Here is a tiny trained network, its code and every weight. The questions are about switching its units off for an input and a target symbol, where a switched-off unit gives its printed mean instead of its output.

import numpy as np


def w(rows, s, z=0):
    codes = np.array(rows[::2]) - 128.0
    scale = np.full(codes.shape[1], s)
    scale[-1] = z or s
    return codes * scale


def f(y):
    return y / 2 * (1 + np.tanh(0.7978845608 * (y + 0.044715 * y**3)))


def softmax(a):
    e = np.exp(a - a.max(-1, keepdims=True))
    return e / e.sum(-1, keepdims=True)


def log_softmax(a):
    a = a - a.max(-1, keepdims=True)
    return a - np.log(np.exp(a).sum(-1, keepdims=True))


def net(x, mask):
    ids = ['ΔΨαβεζηλμσ'.index(c) for c in x.split()]
    T = len(ids)
    res = E[ids] + P[:T]
    u = 0
    for l in range(3):
        q, k, v = (res @ M[l].T for M in (Q, K, V))
        z = softmax(np.where(np.tri(T) > 0, q @ k.T / 2**0.5, -1e9)) @ v
        res = res + np.where(mask[u], z, O[l][:, -1]) @ O[l][:, :-1]
        u += 1
        y = f(res @ A[l][:, :-1].T + A[l][:, -1])
        res = res + np.where(mask[u : u + 4], y, B[l][:, -1]) @ B[l][:, :-1]
        u += 4
    return log_softmax(res[-1] @ U[:, :-1].T + U[:, -1])


Q, K, V, O, A, B = {}, {}, {}, {}, {}, {}
E = w([
[228,170,176],'Δ',
[64,83,148],'Ψ',
[199,25,71],'α',
[184,10,188],'β',
[159,150,125],'ε',
[156,146,125],'ζ',
[165,230,187],'η',
[99,177,92],'λ',
[129,213,83],'μ',
[101,79,27],'σ',
],0.013)
P = w([
[218,224,197],'0',
[64,36,250],'1',
[149,133,216],'2',
[203,172,211],'3',
[172,165,207],'4',
[198,170,192],'5',
[234,207,190],'6',
[164,162,204],'7',
[184,187,207],'8',
[202,204,196],'9',
],0.002)
Q[0] = w([
[21,3,93],'0.h0',
[60,138,212],'0.h0',
],0.02)
K[0] = w([
[38,2,235],'0.h0',
[101,153,238],'0.h0',
],0.016)
V[0] = w([
[157,252,172],'0.h0',
[158,232,162],'0.h0',
],0.0028)
O[0] = w([
[3,2,176,254],'0.h0',
[33,40,180,248],'0.h0',
],0.0038,0.00077)
A[0] = w([
[147,156,109,99],'0.n0',
[166,179,94,79],'0.n1',
[67,174,2,3],'0.n2',
[35,97,183,91],'0.n3',
],0.0085,0.0032)
B[0] = w([
[114,119,139,120],'0.n0',
[100,113,147,141],'0.n1',
[14,2,160,127],'0.n2',
[254,197,109,1],'0.n3',
],0.011,0.00091)
Q[1] = w([
[6,129,82],'1.h0',
[83,92,239],'1.h0',
],0.022)
K[1] = w([
[3,59,138],'1.h0',
[144,142,222],'1.h0',
],0.027)
V[1] = w([
[158,36,25],'1.h0',
[72,253,196],'1.h0',
],0.0047)
O[1] = w([
[254,161,84,147],'1.h0',
[21,106,138,8],'1.h0',
],0.006,0.0014)
A[1] = w([
[66,235,131,109],'1.n0',
[161,149,187,38],'1.n1',
[124,87,33,100],'1.n2',
[6,183,57,3],'1.n3',
],0.014,0.005)
B[1] = w([
[19,46,118,153],'1.n0',
[28,114,145,196],'1.n1',
[115,207,155,253],'1.n2',
[253,117,119,131],'1.n3',
],0.016,0.003)
Q[2] = w([
[205,1,220],'2.h0',
[144,74,48],'2.h0',
],0.02)
K[2] = w([
[198,49,249],'2.h0',
[179,37,61],'2.h0',
],0.019)
V[2] = w([
[117,86,6],'2.h0',
[188,43,136],'2.h0',
],0.014)
O[2] = w([
[73,202,1,2],'2.h0',
[143,38,41,118],'2.h0',
],0.0099,0.0085)
A[2] = w([
[137,141,128,89],'2.n0',
[15,115,1,88],'2.n1',
[159,225,71,3],'2.n2',
[42,26,71,131],'2.n3',
],0.0082,0.0058)
B[2] = w([
[134,122,134,99],'2.n0',
[139,182,149,197],'2.n1',
[152,62,197,179],'2.n2',
[93,120,2,253],'2.n3',
],0.015,0.0026)
U = w([
[128,53,180,135],'Δ',
[128,126,118,4],'Ψ',
[254,153,100,80],'α',
[123,69,101,110],'β',
[125,126,117,134],'ε',
[125,134,110,135],'ζ',
[64,116,127,66],'η',
[126,137,105,106],'λ',
[130,145,98,153],'μ',
[131,228,141,192],'σ',
],0.0096,0.0028)

Each question gives the input, a string of symbols that net reads in full, and the target symbol t.
The units are the heads (2 rows each of Q, K, V and O) and the neurons (one row each of A and B). Each row of codes is followed by its name. A weight is (code - 128) times the scale printed after its matrix; where a second scale follows, it is the last column's (O, A, B and U).
mask holds one flag per unit, layer by layer, with each layer's heads first. A switched-off unit (its flag False) gives its mean, the last column of its rows in O or B, instead of its output. The means were averaged over made-up inputs and are rounded, as every weight is.
A unit's drop is (log p(t) with every unit on - log p(t) with that unit switched off) / (log p(t) with every unit on - log p(t) with every unit switched off).
The circuit of an input: a set's keep is (log p(t) with only the set's units on - log p(t) with every unit switched off) / (log p(t) with every unit on - log p(t) with every unit switched off). Starting from the 12 units with the biggest drops (on a tie, the unit counted first), units are removed one at a time, each time the one whose removal leaves the highest keep (on an exact tie, the one counted first), for as long as the keep stays at least 0.8.
circuit, biggest first: the units of the circuit, biggest drop first
most important unit: the unit with the biggest drop
k most important neurons: the k neurons with the biggest drops, biggest first
k most important neurons of layer l: the k neurons of layer l with the biggest drops, biggest first
drop of u: that unit's drop, to one decimal
input σ α α α σ ζ, target α: circuit, biggest first => 1.h0, 0.h0
input α Δ Δ σ σ α Δ α ε, target α: most important unit => 0.h0
input Ψ α ε μ, target μ: 2 most important neurons of layer 1 => 1.n0, 1.n3
input Δ Ψ ε Δ α ε ε σ, target σ: circuit, biggest first => 1.n2, 2.h0
input α λ σ α ζ Δ, target Δ: circuit, biggest first => 2.h0, 0.h0
input α ε ζ, target α: circuit, biggest first => 1.h0, 0.h0, 0.n2
input Δ Δ Δ Δ ε, target Δ: 3 most important neurons of layer 1 => 1.n1, 1.n2, 1.n0
input α β α λ, target β: 4 most important neurons => 1.n3, 0.n2, 1.n2, 2.n3
input α ζ α α Δ Ψ, target α: 3 most important neurons => 0.n3, 0.n2, 1.n0
input σ Δ η α α Δ Δ Δ ε λ, target σ: 2 most important neurons => 1.n3, 0.n2
input α Δ ζ α α Δ Ψ, target α: 3 most important neurons of layer 0 => 0.n3, 0.n2, 0.n1
input σ ε λ λ μ α Δ Δ λ, target σ: 2 most important neurons => 1.n3, 1.n2
input β ε α α λ, target β: 2 most important neurons => 1.n3, 1.n2
input Δ σ Δ Δ η, target η: most important neuron of layer 2 => 2.n3
input α α Δ μ, target μ: drop of 1.h0 => 0.4
input Δ Δ Δ ε, target Δ: drop of 0.n2 => -0.1
input η α Δ Δ Δ Δ Δ β Δ, target Δ: drop of 2.h0 => 0.3
input ε Δ α α Δ ε, target α: drop of 1.n1 => 0.1
